Each row was made from one path, in order. Every step used is in the known rows, and no mark comes twice. Write each row's path.
Each row is shifted at random along 6 fixed directions that mean nothing.
Known rows
tarez -> fogab -> tilaz -> bimifeb -> ruribo: [ -85 -128 -134  -36 -198 -124  -19  117  -88 -260  164  141   -5 -168
 -159 -110   11  -28  130   81  -15  -12  -93 -128  -51 -317   34  -40
   -4  363  -83 -316    5 -161   54  288   38 -231 -161  -40 -118 -373
 -230]
ruribo -> ruret -> masab -> fogab: [  40   31  269  -23   60  101 -128   33  259  151  355  160   99  210
 -179   98  -78  517  185   77  155  256 -321 -235   67  -45  -51 -253
  128  137   48   84  231 -405  200  304   60 -197  -86  143  -61  205
 -459]
ruribo -> bimifeb -> tarez -> kasa -> masab -> fogab -> tilaz: [-151   13 -222  331   -8   82  -75  339  -78 -112 -116   10  209   22
  114 -111  199 -125 -277   18    7 -172   48 -250   38 -230   67  -28
 -118  159 -258  236  350   64  165  137  115 -402   15  221 -234 -224
  -27]
fogab -> tarez -> bimifeb -> tilaz -> ruret -> ruribo: [-137  175 -250  355 -107 -457 -346 -178 -376   -8 -442 -232 -124 -174
  303  -88   75 -347  -28  199 -308 -305  119  100  284  278  464  374
  166 -322  -82  143  -33   79   17 -351 -255 -259 -241  311 -511 -563
  332]
bimifeb -> tarez -> masab -> ruret -> ruribo -> tilaz: [ 358  -21 -123   97 -295  132   76  152   25   49   18  238   86   16
 -189  147 -246   80  -56   71   21  278  -35  321  -24  288  133   55
   52  -13  413  266  -21   26  158  296   25   53  202  -54 -246  300
  -91]
kasa -> ruret -> masab -> ruribo -> bimifeb -> tilaz -> fogab: [ -24    9  -52   81  -30  -33   -7   -6 -103    4 -158 -169 -239  -39
   91   16  124  100   94   87  -58 -127 -226 -264  210  -44  -14  -86
   72  196 -268  357 -227  -18  379  -63 -147 -193 -367  136 -343 -466
  -47]
tarez -> kasa -> ruret -> ruribo: [-217  -17   79  289   13  -86   23  111 -110   -7  132  268  296  -12
  145  -13 -118    9 -351 -173  208  619  218  152  241    3  -28 -167
   -9  -69  -91   97 -216   -2   10  138   61 -164  125 -125 -157 -170
    7]
tarez -> masab -> kasa -> ruret: [ 253 -261  -65 -279 -111   71   75 -125 -299  104  -88  555  -25  125
  107  193   14  -47  201  -71  -70 -126 -239  -61    6   62 -310 -350
  133 -181   74   -4   64 -164 -138  249 -114  213  -26  264 -128 -326
 -191]
bimifeb -> ruret -> masab -> ruribo -> tilaz -> fogab -> tarez -> kasa: [ -84  -29  -40   59   28   41  227  349   49 -102  452  178  448   50
 -155   58   66  176    9  128  248  480  187  -72  -51  184  130 -160
 -158  200   19  290   88   -1  252  216   90 -381   55  -81   34   27
  -37]
masab -> ruret -> bimifeb -> tilaz -> fogab -> tarez -> kasa: [  18  193 -267 -464  -68 -370  356  274 -196   11  346  538  428 -256
  153  370 -276  158 -135  217 -222  345  661  191   65  347  352  -62
 -212  -72   82  477 -299   74  373  -20  281  -40 -153 -174   11  -80
 -231]
kasa -> tarez -> fogab -> tilaz -> ruret: [-263   -8 -538  -20  196 -136   62  -37   23 -271  209  418  286 -188
  -37   21 -236   67 -251   98   43  145  421  -20  -76 -132  -54 -217
  -76  250 -332  119  234  -16  163  223  624  -58   69   34   54 -177
 -106]
bimifeb -> ruribo -> tilaz -> ruret -> masab: [-146  126 -184  299  -37  103 -225 -222  -84 -152  -80  111 -198 -233
 -195   -3  -73 -169   85 -149   19  253 -260  156   84    5 -102 -132
   53  157 -190  224  145   93   30   95  338   48  297  248 -256 -246
   17]
ruribo -> ruret -> masab -> kasa -> tarez: [ -71 -115   18  462   22  164 -386 -120  -34   88 -215  243  278   67
  -45 -187   52  -80   44 -285  118  192   49   49   46  147   42 -291
   -9 -396 -239   55  539  -78 -145   91   39 -111  544  264  113  127
  115]
fogab -> ruret -> ruribo -> bimifeb -> tarez: [ 203  -18   26   42 -532  -56 -188 -245 -312   51 -218  199 -111 -143
   38   39 -270 -145  186  -74 -379  261  265  416    4  299  360  230
 -267 -403  387  -45  101  -86   18  206 -334  270  331  129  -98   74
 -278]
tilaz -> fogab -> bimifeb -> ruribo -> ruret -> masab: [  55  324   68  -50 -213   82   -8 -217  -55 -190   12  120 -353   -5
 -182  211 -210  -81  237 -170  128  473 -192   99 -294 -194 -564 -580
   86  498 -289   -4 -207   62  220  264  103  529  269   60 -183 -266
 -210]
masab -> ruret -> ruribo -> tilaz -> fogab: [  32  -29  -50  -21   62  -91  -44   -7  188  -72  158  315   45  -59
 -201  -76 -224  311  -27  -68  160  310  108 -173   -3 -174 -156  -47
  -29  261 -185  246  -15    7  239  297  372  -21    6  122   95  123
 -234]
bimifeb -> tilaz -> ruret -> masab -> kasa: [ -30  448  -41  -31   83   54 -148 -298 -183   39 -334  483  -60  -92
   88  378 -140 -315  -47 -147 -155  453  -89   42  130  203 -174 -564
   17  -67 -132  317 -177  366   94 -246  178  586  529  309 -331 -117
  -56]
ruret -> bimifeb -> ruribo -> tilaz -> fogab -> tarez: [-153   37 -211  535   10 -108  -97  232  -34  -90  -46   25  153 -161
 -172 -100   70    4  -62   11  146  408  409   27  -61   -2  -44 -107
 -159   25 -296  323   68  218  183   -7  273  -75  286  -61   16 -221
  163]
ruribo -> tilaz -> fogab -> bimifeb: [  65   70 -324 -232 -155 -277  131  144  -26  110  130  244   94 -304
  -40  295 -177  290  -94   -9 -244  223  466 -212  110  -86  159  280
 -128  292  177  283 -108 -294   88    3  431 -179 -334   17  -35 -254
 -158]
tarez -> bimifeb -> ruret -> masab -> ruribo: [-226 -174  218  161   97  -64 -194 -216 -122 -201 -142 -240  -93 -122
   16  -82  -61  -60  -80 -101  149  -67 -611   30 -138 -222 -173 -152
  271  231 -189   30  -58 -132  -93   53 -160 -288 -121  468 -245 -490
   16]
tilaz -> fogab -> ruret -> masab -> ruribo: [-489   46   13 -145  170  -32    3 -529 -332 -308   60  148  -17 -584
   72  -77 -375  308 -233 -267 -277  189 -134   64   99 -147  -94  -27
  -16   29 -307  260   50  -67   64   40  370    0 -128  401   17 -471
 -107]
kasa -> tarez -> bimifeb -> ruribo -> tilaz -> ruret -> masab: [ -65  178 -324   -5  -16  -49  185 -122  -84 -136  162  260  -60 -314
 -127  261 -390  102 -125 -105   48  481  -37  378  -78   56 -110 -282
   58  424 -195  452 -326  101  366  -21  469  110  -19  -41 -275 -265
   77]
kasa -> tarez -> fogab -> ruret -> ruribo: [-146    9   44  252 -204 -101 -165 -203 -230 -155  -62  251   75  115
   26 -205 -130  -89  116 -112  -43  249  231  139  100   57  -26 -134
  -49 -427 -181 -261  310  -75  -70  219 -201  230  301   -7   27  -29
   24]
masab -> ruribo -> tilaz -> ruret -> bimifeb: [ -21  171 -168  370   65 -268 -208 -325  -65  -65 -292   22 -173 -260
  107   76 -266 -211 -345   65  -69   88  -36   40   78    6  105  -62
  165   72 -106  275 -203  134  -11 -348  270  -62  -79  448 -219 -507
   45]
ruret -> bimifeb -> ruribo -> tilaz -> fogab -> tarez -> kasa: [ 342  -19   54  -24 -491 -280    9  342  -63  -58  149  202   14  340
  -79  -53  273 -248  580  244  130  -32  148 -199 -228  114  -93 -190
 -146   13  -88 -174   63   68  189  194 -425  -45  -15  -99   76 -108
 -142]
masab -> kasa -> ruret -> bimifeb: [-309 -360   65  212  341 -161 -248 -231   -7  -75   57  202  345 -303
  -59 -169 -207  229 -369 -189   81   94 -161 -113  142 -261  -34  -76
  102 -171 -125   20   99 -369 -273  120  491 -582 -124  378  114 -442
 -211]
ruret -> masab -> kasa -> ruribo -> tilaz: [ 181   92 -239  324 -215   16   17  273 -212  209 -591  -20 -155  -84
  270  167  243 -146  -69  -66 -103 -167 -153   37  284  230   -1 -103
  160  -14 -135  491 -152  187  130 -393  -55  -59 -103  225 -428 -296
  255]
bimifeb -> tilaz -> fogab -> ruret: [-223   39 -151  165   10   92    9  216  -53  -98  107  225   36  295
 -161  129  223  -38  206  233  207  101  -39 -386   67   -7 -350 -309
 -135  155 -105    7   91  -49  291  219  130  120   48 -226 -125   -3
 -302]
tarez -> kasa -> ruribo -> bimifeb -> tilaz -> ruret -> masab: [-201  144 -133  301   91  146  -84   30  102 -101   51   48   98  -40
 -140   84  112 -214 -149  -92  179  431 -204  -10  138   59  106 -303
  -72  504 -169  257  -38   95  166  -56  155 -169  248   20 -313 -202
   46]
tarez -> masab -> ruribo -> ruret: [ 273 -115 -231 -137 -231   73   67 -292 -229   18 -204  208 -227 -215
  162  306 -263  -58  -42   52 -131  -55  -21  226 -236  140   22  -96
  316  151  147  176  -19  -48  -13  229  -85  158 -122  426 -157 -254
 -143]
masab -> fogab -> tarez -> bimifeb: [  22  157  -12  312   -4 -267 -122  395   43  188  -46  312  204  443
   37  280   92 -188 -141  120  280  522  340  -76 -270  -52 -124 -491
    0  185 -110  279 -134  116   97 -247 -219  203  276  -59 -138  -75
  247]
kasa -> masab -> ruribo -> ruret -> bimifeb -> tilaz -> fogab -> tarez: [ 170   40   70  112 -114   -7  166   91   28 -152    5  -75   77  130
 -123   51   24   73  208  220   97   87   42 -121 -247  106  -94 -335
   30   66 -181   26   48   98  254  154 -190  228  186 -134  -48 -272
 -180]
tarez -> bimifeb -> ruribo -> ruret -> masab -> fogab -> tilaz: [ -55  282 -148  -81   31   21  -11 -106 -156 -151  -50  359  -35 -164
  107  198 -241  -26 -234  -39 -278  187   58  289  -44 -124  124 -137
   66   -1  -91  475  135   64  222  176  321  152  135  242 -258 -161
  -11]
tilaz -> fogab -> bimifeb -> ruribo -> ruret -> masab -> kasa: [ -33   92  161 -284   97  136  -53 -310   89  -95  221  317  103 -165
 -239   98 -233  300   70 -221   18  494 -232 -204 -110 -135 -237 -398
   12  347   -9  -36   16 -183   98  271  335   10   98  306   35 -101
 -326]
bimifeb -> tilaz -> ruret -> masab: [-278   76 -253  127   -4 -147 -323 -256 -246 -139 -213  -89 -188 -328
  -20   -5   32 -164  185    6 -187 -340 -328  -19  207   29    0   92
  144  -26 -293  148  164  -79    5   -4  202 -203  -98  342 -357 -442
  -79]
ruribo -> tilaz -> bimifeb -> tarez -> fogab -> ruret -> masab: [ -82   80  -82  550 -281  252 -397 -127 -136 -188  -66  146  -87  463
 -463 -194  186 -307  464   -7   35   44 -328 -197   89    1  -13 -243
    8 -261  -41 -210  761 -187 -238  180 -276   90  510  169  -91   26
  132]
kasa -> masab -> ruribo -> bimifeb -> tarez -> fogab: [ 411 -264  -84 -258 -542   28  215   54  -44   59    0  238   -8   51
 -103  189 -258  179  286   10 -133  237  167  106 -102   73  171 -178
    3   29  210 -142   38 -152   87  312 -491  230  103  -12   -7   -9
 -327]
tilaz -> fogab -> tarez -> masab -> ruret -> ruribo -> bimifeb: [ 111 -145  282 -164   17  -47 -163 -247  185 -114  401  169  139 -105
 -230 -191 -247  223  -44 -123  102  381    5  -76 -326 -147   40  -54
 -170  456   37  -31   56 -212   88  430    6 -160   80  209  143  -12
 -244]
kasa -> ruret -> bimifeb -> tarez: [-154   21 -201  490  -62  -86   88  274 -149   87  -53   11  201  -54
  -26  244 -241  146 -361   51  195  483  152  266  178   97 -146 -301
  -29  -32   29  262 -469   17  259 -132  162  -63   41 -281 -306 -206
 -130]

Which path is each row?
[ 343  293   -9   18  -40  -83  289  196   21   58  124  145  -21  248
  -56  322 -128   84 -161  174  171  236 -122   24  -57  155 -225 -576
   58  440   -7  359 -520  166  418 -250  -43  310 -112 -192 -289 -228
    3]
kasa -> ruribo -> tilaz -> fogab -> tarez -> masab -> ruret -> bimifeb
[ -48   -6 -297  334  172  346  -48 -101  -14  -45   37  464  286   67
 -429  166  -83   23 -218 -138  183  559  -60 -220   -1   28 -173 -415
 -108  215  119  239  130  173  113   93  315   22  331  186  -65  147
   60]
ruribo -> tilaz -> fogab -> ruret -> bimifeb -> tarez -> masab -> kasa
[ -25  189 -623  272   63  177  109  363 -158  248   40  142  223  -24
  -74  329  -66  150 -483  120  -27  272  203   32  383  323  313   22
  -21  245  391  704 -106    3  270 -247  323 -280 -146   12 -475  -55
  272]
ruribo -> tilaz -> fogab -> bimifeb -> tarez -> masab -> ruret
[ 169  491 -406  297 -110   47  -19   48 -163   76 -455  237 -158  367
  286  251  143 -508 -169  199 -108  203  258  -74  200  269   94 -557
  -79  144  -78  276 -100  444  301 -475 -226  491  314  168 -480 -272
  255]
masab -> kasa -> ruribo -> bimifeb -> tarez -> fogab -> tilaz -> ruret
[ 127 -261 -232 -253   63  -87  469  147 -147  -63  152   92  126 -188
    1  342 -245  265  -71  152   35   83    5  214 -172   83  175   36
  148  274  178  400 -229 -141  213  194  136 -157 -345  121 -217 -406
 -127]
kasa -> masab -> ruribo -> tilaz -> fogab -> tarez -> bimifeb -> ruret
[ 234 -124   14  153 -230  246  134   19  107 -150   56   91   39  285
 -147   46 -110  -81   29   95  358  210 -251 -174 -373  -56 -105 -459
  188  496   40 -268   81  -45    9  301 -267   44  147  172  -38 -144
 -294]
tilaz -> bimifeb -> tarez -> kasa -> masab -> ruribo -> ruret
[ 559 -209  -69 -415 -193   49  251 -107  -95 -143 -120  411 -264  138
 -161  265  -78 -242  436   77   58 -190 -538   11 -402  -52 -204 -316
  132  459  178 -225 -108  -69  -58  342 -173  429  -18  373 -176 -247
 -430]
tarez -> masab -> kasa -> ruribo -> tilaz -> bimifeb -> ruret
[  25  -21  -36   71 -256 -252   33  -19 -402  -98  -98  147 -156 -108
  162  -87    7 -183  200  -14 -129   75   86  243  128   60   -4 -148
  -56 -265 -190    7 -179   94  122   14 -163   80  -70   39 -141 -641
  -34]
tilaz -> fogab -> tarez -> kasa -> ruret -> bimifeb -> ruribo
[ -19  173 -158  249 -185   12   30  175 -355  112   40  150   28  150
  100   74  203  -18  189    8 -113   51   79   22  413  306  125  -92
   15 -385 -132  493  169  -58  121 -100 -109 -166  -35   -8 -279 -321
  263]
ruribo -> tilaz -> fogab -> tarez -> kasa -> ruret -> masab
[ -43  -30 -467  255   61  142  -60  205 -251   53  -51  145   85 -109
  -36  -24  117  -47 -148   84  -35  -49   64  124  164  261  204   28
   18    1   67  526  240   97  112    2  209 -217   30  222 -276 -220
  300]
bimifeb -> ruribo -> tilaz -> fogab -> tarez -> masab -> ruret
[ 360    9 -195 -181 -234  257  261 -200  -59  -84  175  322   48  -47
 -124  353 -378  115 -124  185 -138  254    9  197 -253  201  298 -128
  121  294  497   97   26 -114  134  329  -64  164   37   85 -146   11
 -253]
fogab -> tilaz -> bimifeb -> tarez -> masab -> ruribo -> ruret
[ -57  172 -247  624  129 -104  -99  -56  -60   68   -2 -233   92 -135
  -13  112  -18  -12 -424  252   19  118  -46  -87  270  268  367   37
  153  148  153  398 -146   20  117 -468  123 -510 -293  170 -409 -489
  320]
fogab -> tarez -> masab -> ruribo -> tilaz -> ruret -> bimifeb
[ 536 -166  -36  104 -521  -35 -167   20 -155 -167 -339   76 -371  114
 -149 -130  103 -488  510  157  -48 -431 -386  251 -414   95 -172  -84
  136 -154   70 -111  264   90  -90  329 -293  234  238  274 -143 -254
  -37]
fogab -> tarez -> masab -> ruret -> bimifeb -> ruribo -> tilaz
[ 165  -95 -289  367  -86   87 -154  -16 -142  170 -299   18  -87  139
  -27   -3   88   68   18   11  -87 -150 -194   10  213   96  259  -23
  134  -41   49  179  281  -58   79  -61 -273 -123 -152  398 -291 -166
   66]
kasa -> ruribo -> ruret -> bimifeb -> tarez -> masab -> fogab
[ 312   34 -129  490 -119  266  -36  172  -63  324  -66  140 -121  380
 -148  110  344   18  161   56   56  229 -160 -294  597  263  252 -120
   58 -106  261  360   -8   57  245 -152 -263 -184  -91  -26 -396 -121
  236]
tarez -> masab -> kasa -> ruret -> bimifeb -> ruribo -> tilaz -> fogab
